Below is a small trained network, with its code and all its weights. Each question gives an input and a target symbol and asks what happens when units are switched off, that is, made to give their printed mean instead of their output.

import numpy as np


def w(rows, s, z=0):
    codes = np.array(rows[::2]) - 128.0
    scale = np.full(codes.shape[1], s)
    scale[-1] = z or s
    return codes * scale


def norm(h):
    return h / np.sqrt((h * h).mean(-1, keepdims=True) + 1e-5)


def softmax(a):
    e = np.exp(a - a.max(-1, keepdims=True))
    return e / e.sum(-1, keepdims=True)


def log_softmax(a):
    a = a - a.max(-1, keepdims=True)
    return a - np.log(np.exp(a).sum(-1, keepdims=True))


def net(x, mask):
    ids = ['Ξαγδελμτψω'.index(c) for c in x.split()]
    T = len(ids)
    res = E[ids] + P[:T]
    u = 0
    for l in range(3):
        r = norm(res)
        for j in range(2):
            rows = slice(4 * j, 4 * j + 4)
            q, k, v = (r @ M[l][rows].T for M in (Q, K, V))
            z = softmax(np.where(np.tri(T) > 0, q @ k.T / 4**0.5, -1e9)) @ v
            o = O[l][rows]
            res = res + np.where(mask[u + j], z, o[:, -1]) @ o[:, :-1]
        u += 2
    return log_softmax(norm(res)[-1] @ U[:, :-1].T + U[:, -1])


Q, K, V, O = {}, {}, {}, {}
E = w([
[94,76,100,21,165],'Ξ',
[125,176,134,91,108],'α',
[123,160,147,73,112],'γ',
[166,119,111,145,143],'δ',
[172,111,103,164,115],'ε',
[71,137,117,194,158],'λ',
[122,161,130,110,116],'μ',
[111,2,190,102,198],'τ',
[123,145,182,95,125],'ψ',
[151,123,114,146,125],'ω',
],0.0056)
P = w([
[10,85,38,171,61],'0',
[186,98,248,10,192],'1',
[184,100,233,32,189],'2',
[174,102,233,38,178],'3',
[162,158,88,119,176],'4',
[152,156,78,107,179],'5',
[160,168,107,104,177],'6',
[172,159,134,99,165],'7',
[169,164,144,89,174],'8',
],0.0016)
Q[0] = w([
[82,40,82,153,138],'L0H1',
[136,135,143,105,162],'L0H1',
[82,149,133,194,179],'L0H1',
[125,35,221,172,160],'L0H1',
[42,124,192,110,87],'L0H2',
[115,104,159,168,76],'L0H2',
[248,103,136,79,78],'L0H2',
[105,211,142,65,52],'L0H2',
],0.013)
K[0] = w([
[218,64,83,159,130],'L0H1',
[94,119,150,90,93],'L0H1',
[158,162,193,184,100],'L0H1',
[110,35,101,191,4],'L0H1',
[64,87,216,126,100],'L0H2',
[120,136,174,188,64],'L0H2',
[133,144,22,42,48],'L0H2',
[166,91,200,49,34],'L0H2',
],0.011)
V[0] = w([
[162,105,101,156,189],'L0H1',
[167,157,118,147,124],'L0H1',
[188,101,65,94,169],'L0H1',
[240,154,139,126,44],'L0H1',
[254,46,102,2,58],'L0H2',
[171,108,122,97,111],'L0H2',
[104,73,144,82,78],'L0H2',
[118,154,115,149,173],'L0H2',
],0.0049)
O[0] = w([
[124,142,104,94,151,32],'L0H1',
[116,128,158,107,139,95],'L0H1',
[131,150,113,108,183,154],'L0H1',
[126,91,207,93,167,129],'L0H1',
[140,110,210,133,2,250],'L0H2',
[136,119,148,131,86,158],'L0H2',
[110,151,195,113,122,146],'L0H2',
[140,129,88,136,143,133],'L0H2',
],0.0064,0.0014)
Q[1] = w([
[103,117,93,147,182],'L1H1',
[113,83,152,112,166],'L1H1',
[134,80,86,75,90],'L1H1',
[147,183,179,111,132],'L1H1',
[108,190,201,90,109],'L1H2',
[6,187,172,43,121],'L1H2',
[50,73,116,122,111],'L1H2',
[101,27,89,52,115],'L1H2',
],0.02)
K[1] = w([
[179,157,111,140,164],'L1H1',
[179,122,129,108,100],'L1H1',
[138,129,178,77,134],'L1H1',
[119,115,124,182,87],'L1H1',
[74,120,125,157,94],'L1H2',
[4,175,145,116,154],'L1H2',
[100,118,170,60,168],'L1H2',
[105,106,127,8,137],'L1H2',
],0.023)
V[1] = w([
[162,153,39,82,57],'L1H1',
[165,75,109,197,123],'L1H1',
[75,102,195,91,166],'L1H1',
[147,52,105,141,107],'L1H1',
[133,110,85,88,148],'L1H2',
[122,28,143,254,140],'L1H2',
[142,175,63,167,69],'L1H2',
[94,225,208,194,205],'L1H2',
],0.0082)
O[1] = w([
[147,78,160,67,198,129],'L1H1',
[117,143,191,81,103,109],'L1H1',
[126,169,61,167,112,178],'L1H1',
[124,157,144,74,133,156],'L1H1',
[93,170,138,92,111,130],'L1H2',
[105,138,134,255,176,181],'L1H2',
[198,197,91,167,112,157],'L1H2',
[205,83,212,90,212,2],'L1H2',
],0.0074,0.0046)
Q[2] = w([
[44,143,214,187,91],'L2H1',
[179,46,50,161,175],'L2H1',
[133,147,118,81,23],'L2H1',
[58,94,58,93,145],'L2H1',
[91,241,144,103,203],'L2H2',
[135,225,169,106,126],'L2H2',
[157,204,91,176,134],'L2H2',
[4,173,104,52,29],'L2H2',
],0.014)
K[2] = w([
[61,175,184,187,132],'L2H1',
[178,30,113,125,106],'L2H1',
[107,201,117,68,86],'L2H1',
[68,79,55,125,100],'L2H1',
[121,185,157,84,247],'L2H2',
[141,221,127,113,177],'L2H2',
[135,164,49,166,189],'L2H2',
[1,194,149,76,81],'L2H2',
],0.015)
V[2] = w([
[135,111,44,180,220],'L2H1',
[117,44,242,136,113],'L2H1',
[108,196,117,243,131],'L2H1',
[142,128,154,217,40],'L2H1',
[82,142,106,131,21],'L2H2',
[87,80,97,224,155],'L2H2',
[154,202,2,96,128],'L2H2',
[52,106,179,105,182],'L2H2',
],0.0053)
O[2] = w([
[158,176,196,55,61,102],'L2H1',
[85,160,38,131,140,55],'L2H1',
[133,93,175,2,174,253],'L2H1',
[116,135,121,51,238,220],'L2H1',
[95,74,229,156,167,180],'L2H2',
[118,188,114,238,125,159],'L2H2',
[27,106,42,122,160,226],'L2H2',
[155,224,174,84,149,79],'L2H2',
],0.0051,0.0029)
U = w([
[41,91,73,55,55,110],'Ξ',
[223,41,44,134,118,102],'α',
[97,28,136,158,202,140],'γ',
[170,72,187,193,44,113],'δ',
[131,134,186,63,143,253],'ε',
[101,181,55,103,254,132],'λ',
[241,202,65,71,91,113],'μ',
[17,185,206,173,155,100],'τ',
[220,146,180,199,194,142],'ψ',
[144,236,173,143,34,80],'ω',
],0.013,0.0079)

Each question gives the input, a string of symbols that net reads in full, and the target symbol t.
The units are the heads (4 rows each of Q, K, V and O). Each row of codes is followed by its name. A weight is (code - 128) times the scale printed after its matrix; where a second scale follows, it is the last column's (O and U).
mask holds one flag per head, layer by layer. A switched-off head (its flag False) gives its mean, the last column of its rows in O, instead of its output. The means were averaged over made-up inputs and are rounded, as every weight is.
A unit's drop is (log p(t) with every unit on - log p(t) with that unit switched off) / (log p(t) with every unit on - log p(t) with every unit switched off).
The circuit of an input: a set's keep is (log p(t) with only the set's units on - log p(t) with every unit switched off) / (log p(t) with every unit on - log p(t) with every unit switched off). Starting from all 6 units, units are removed one at a time, each time the one whose removal leaves the highest keep (on an exact tie, the one counted first), for as long as the keep stays at least 0.8.
units of the circuit, in order: the units of the circuit, biggest drop first
most important unit: the unit with the biggest drop
which heads matter: for each layer, one digit per head in row order, 1 if its drop is at least 0.15 and else 0, layers parted by /
input μ γ α α τ δ μ ψ, target μ: most important unit -> L1H2
input ω ω ψ μ Ξ μ, target ω: units of the circuit, in order -> L0H2, L1H2, L0H1
input ω Ξ Ξ δ Ξ ω ψ γ, target ω: which heads matter -> 11 / 11 / 00
input λ μ α, target λ: which heads matter -> 01 / 01 / 11
input γ δ γ α τ γ μ γ, target γ: units of the circuit, in order -> L2H1, L2H2
input μ Ξ ψ μ δ μ τ, target Ξ: which heads matter -> 00 / 01 / 00
input δ Ξ ω Ξ τ ψ ε μ, target δ: units of the circuit, in order -> L1H2, L0H1, L0H2, L2H1
input λ δ μ τ λ ε τ, target ε: units of the circuit, in order -> L0H1, L1H1
input ψ λ μ μ δ τ μ, target ψ: which heads matter -> 10 / 01 / 00
input μ λ ω ω, target λ: which heads matter -> 11 / 11 / 11
input τ λ ψ λ μ, target τ: units of the circuit, in order -> L0H2, L0H1, L1H2
input ω τ ψ Ξ δ λ γ, target ω: which heads matter -> 11 / 11 / 10
input γ μ μ μ δ ε ω τ, target ε: which heads matter -> 10 / 10 / 00
input ε μ ε, target τ: units of the circuit, in order -> L1H2, L0H1, L1H1
input ε μ γ α Ξ μ, target ε: units of the circuit, in order -> L1H1
input Ξ Ξ ψ ω μ μ τ μ, target Ξ: units of the circuit, in order -> L1H2, L0H1, L2H2
input μ δ μ τ α ψ γ ψ γ, target μ: units of the circuit, in order -> L1H2, L0H2, L0H1, L2H2
input ε ε γ δ, target τ: units of the circuit, in order -> L1H2, L0H1, L1H1
input ε μ γ δ ψ ω λ α, target ε: which heads matter -> 10 / 01 / 00
input δ ψ ψ Ξ δ Ξ μ ψ α, target δ: which heads matter -> 11 / 11 / 10
input μ α γ τ δ λ τ, target λ: which heads matter -> 01 / 00 / 00
input ψ γ Ξ ε, target δ: units of the circuit, in order -> L0H2
input ψ α Ξ ω, target δ: which heads matter -> 01 / 01 / 00
input μ ω τ τ τ ω μ α, target μ: units of the circuit, in order -> L1H2, L0H2, L2H2, L0H1
input μ ψ ε μ ψ ψ, target μ: units of the circuit, in order -> L1H2, L0H2, L0H1, L2H2
input δ ε μ ε ε, target τ: which heads matter -> 11 / 01 / 01
input ε Ξ τ γ, target ε: which heads matter -> 00 / 11 / 00
